Below are the code and all the weights of a small trained network. Each question names an input and a class and asks about switching units off, where a switched-off unit gives its printed mean instead of its output.

import numpy as np


def w(rows, s, z=0):
    codes = np.array(rows[::2]) - 128.0
    scale = np.full(codes.shape[1], s)
    scale[-1] = z or s
    return codes * scale


def f(y):
    return np.maximum(y, 0)


def log_softmax(a):
    a = a - a.max(-1, keepdims=True)
    return a - np.log(np.exp(a).sum(-1, keepdims=True))


def net(x, mask):
    res = np.array(x, float).reshape(1, 4) / 4 @ E
    y = f(res @ A[0][:, :-1].T + A[0][:, -1])
    res = res + np.where(mask, y, B[0][:, -1]) @ B[0][:, :-1]
    return log_softmax(res[-1] @ U[:, :-1].T + U[:, -1])


A, B = {}, {}
E = w([
[139,68,102,179,114,105,8,212,125,68],'x0',
[86,64,197,83,156,64,115,166,173,177],'x1',
[227,205,80,112,117,56,26,74,152,174],'x2',
[189,121,217,178,179,64,162,92,64,108],'x3',
],0.012)
A[0] = w([
[91,62,176,44,168,45,118,143,159,196,72],'n0',
[142,187,136,181,95,187,135,117,101,109,69],'n1',
[157,169,62,160,130,163,159,118,54,33,56],'n2',
[89,153,106,49,88,178,170,64,104,177,84],'n3',
[97,92,134,112,135,169,222,144,115,104,54],'n4',
[143,139,168,68,197,157,188,73,140,152,107],'n5',
[82,118,183,153,147,217,183,131,140,83,81],'n6',
[47,82,156,184,120,191,154,119,105,57,1],'n7',
[134,211,71,130,67,107,179,126,77,53,72],'n8',
[97,55,193,50,182,43,140,132,229,148,69],'n9',
[147,177,85,203,105,180,141,99,48,120,79],'n10',
[144,165,147,19,147,165,186,49,101,192,97],'n11',
[131,160,137,41,158,204,216,34,177,122,80],'n12',
[239,196,180,96,85,106,52,30,138,188,91],'n13',
[181,135,71,161,170,162,182,115,64,80,51],'n14',
[174,124,54,72,83,94,100,47,163,188,138],'n15',
[129,162,90,179,94,216,133,104,97,118,31],'n16',
[106,174,109,39,133,142,211,74,115,198,54],'n17',
[196,151,235,254,216,86,165,104,5,137,109],'n18',
[131,74,108,200,96,145,32,222,128,45,177],'n19',
[100,45,159,141,114,193,180,119,100,98,29],'n20',
[45,97,125,108,110,173,138,99,113,104,59],'n21',
[54,183,39,48,36,238,121,201,213,175,145],'n22',
[99,97,157,159,147,197,217,141,157,70,125],'n23',
],0.0084,0.0026)
B[0] = w([
[154,158,101,70,182,189,207,173,135,163,197],'n0',
[166,107,94,67,173,174,151,158,160,136,172],'n1',
[146,157,93,109,203,162,166,153,128,146,196],'n2',
[136,56,138,157,155,118,107,125,105,108,194],'n3',
[115,166,108,99,88,72,105,133,111,119,194],'n4',
[149,70,125,155,178,111,93,137,64,144,183],'n5',
[152,135,125,110,75,41,127,145,175,93,200],'n6',
[132,128,103,118,90,58,153,135,135,138,197],'n7',
[152,175,97,81,165,179,122,181,176,166,185],'n8',
[181,181,88,90,184,206,201,167,141,154,204],'n9',
[137,131,117,92,172,152,163,165,131,149,194],'n10',
[166,113,148,158,153,88,73,149,59,72,203],'n11',
[142,111,143,141,163,125,80,119,80,90,210],'n12',
[116,179,96,117,42,89,142,142,165,49,229],'n13',
[161,145,133,103,153,152,177,124,126,165,180],'n14',
[91,150,111,136,55,57,140,123,181,106,208],'n15',
[159,162,114,138,165,168,167,156,130,151,182],'n16',
[135,97,132,123,187,105,40,144,86,82,202],'n17',
[61,121,255,211,74,161,97,56,138,250,233],'n18',
[140,49,134,152,165,106,32,218,77,88,220],'n19',
[147,163,123,79,76,95,150,125,150,96,193],'n20',
[121,145,120,128,84,99,121,95,163,91,174],'n21',
[47,108,226,190,90,244,122,49,158,205,250],'n22',
[97,140,83,138,69,88,140,113,187,109,208],'n23',
],0.0087,0.017)
U = w([
[50,94,210,213,70,152,128,41,138,239,253],'0',
[153,7,114,157,185,57,51,158,41,51,134],'1',
[118,180,80,94,10,2,166,105,180,68,13],'2',
[164,162,84,41,217,163,220,160,144,188,74],'3',
],0.0096,0.0024)

Each question gives the input, the list of numbers given to net, and the class t.
The units are the neurons (one row each of A and B). Each row of codes is followed by its name. A weight is (code - 128) times the scale printed after its matrix; where a second scale follows, it is the last column's (A, B and U).
mask holds one flag per neuron, in row order. A switched-off neuron (its flag False) gives its mean, the last column of its row in B, instead of its output. The means were averaged over made-up inputs and are rounded, as every weight is.
A unit's drop is (log p(t) with every unit on - log p(t) with that unit switched off) / (log p(t) with every unit on - log p(t) with every unit switched off).
The circuit of an input: a set's keep is (log p(t) with only the set's units on - log p(t) with every unit switched off) / (log p(t) with every unit on - log p(t) with every unit switched off). Starting from the 12 units with the biggest drops (on a tie, the unit counted first), units are removed one at a time, each time the one whose removal leaves the highest keep (on an exact tie, the one counted first), for as long as the keep stays at least 0.8.
circuit, biggest first: the units of the circuit, biggest drop first
unit that matters most: the unit with the biggest drop
top k neurons: the k neurons with the biggest drops, biggest first
drop when u is switched off: that unit's drop, to one decimal
input [-2,-4,-3,-5], class 0: unit that matters most	n22
input [7,7,8,-3], class 2: top 2 neurons	(n15, n13)
input [0,5,4,-5], class 0: top 3 neurons	(n22, n2, n8)
input [6,7,-4,3], class 3: top 2 neurons	(n9, n0)
input [-2,5,4,-4], class 3: top 2 neurons	(n18, n0)
input [6,8,4,6], class 3: top 2 neurons	(n9, n0)
input [0,5,8,7], class 2: top 2 neurons	(n13, n22)
input [-8,-3,-4,-8], class 0: top 3 neurons	(n22, n19, n23)
input [-4,2,-5,-3], class 2: top 3 neurons	(n18, n19, n23)
input [-8,4,-6,6], class 1: top 4 neurons	(n22, n11, n5, n17)
input [-1,4,-4,-3], class 2: top 2 neurons	(n18, n2)
input [6,7,5,-1], class 3: top 4 neurons	(n0, n9, n11, n17)
input [-5,-8,-8,-4], class 2: top 3 neurons	(n6, n23, n4)
input [-7,5,-3,-8], class 0: circuit, biggest first	(n22)
input [-7,-2,6,3], class 1: top 2 neurons	(n11, n17)
input [-5,1,0,-4], class 1: top 3 neurons	(n18, n17, n11)
input [1,-8,2,-2], class 3: drop when n15 is switched off	0.0
input [-3,5,3,-2], class 3: drop when n18 is switched off	0.1
input [0,8,6,4], class 3: drop when n0 is switched off	1.2
input [4,-2,-6,8], class 0: circuit, biggest first	(n18)
input [5,-2,-1,5], class 0: drop when n17 is switched off	0.3
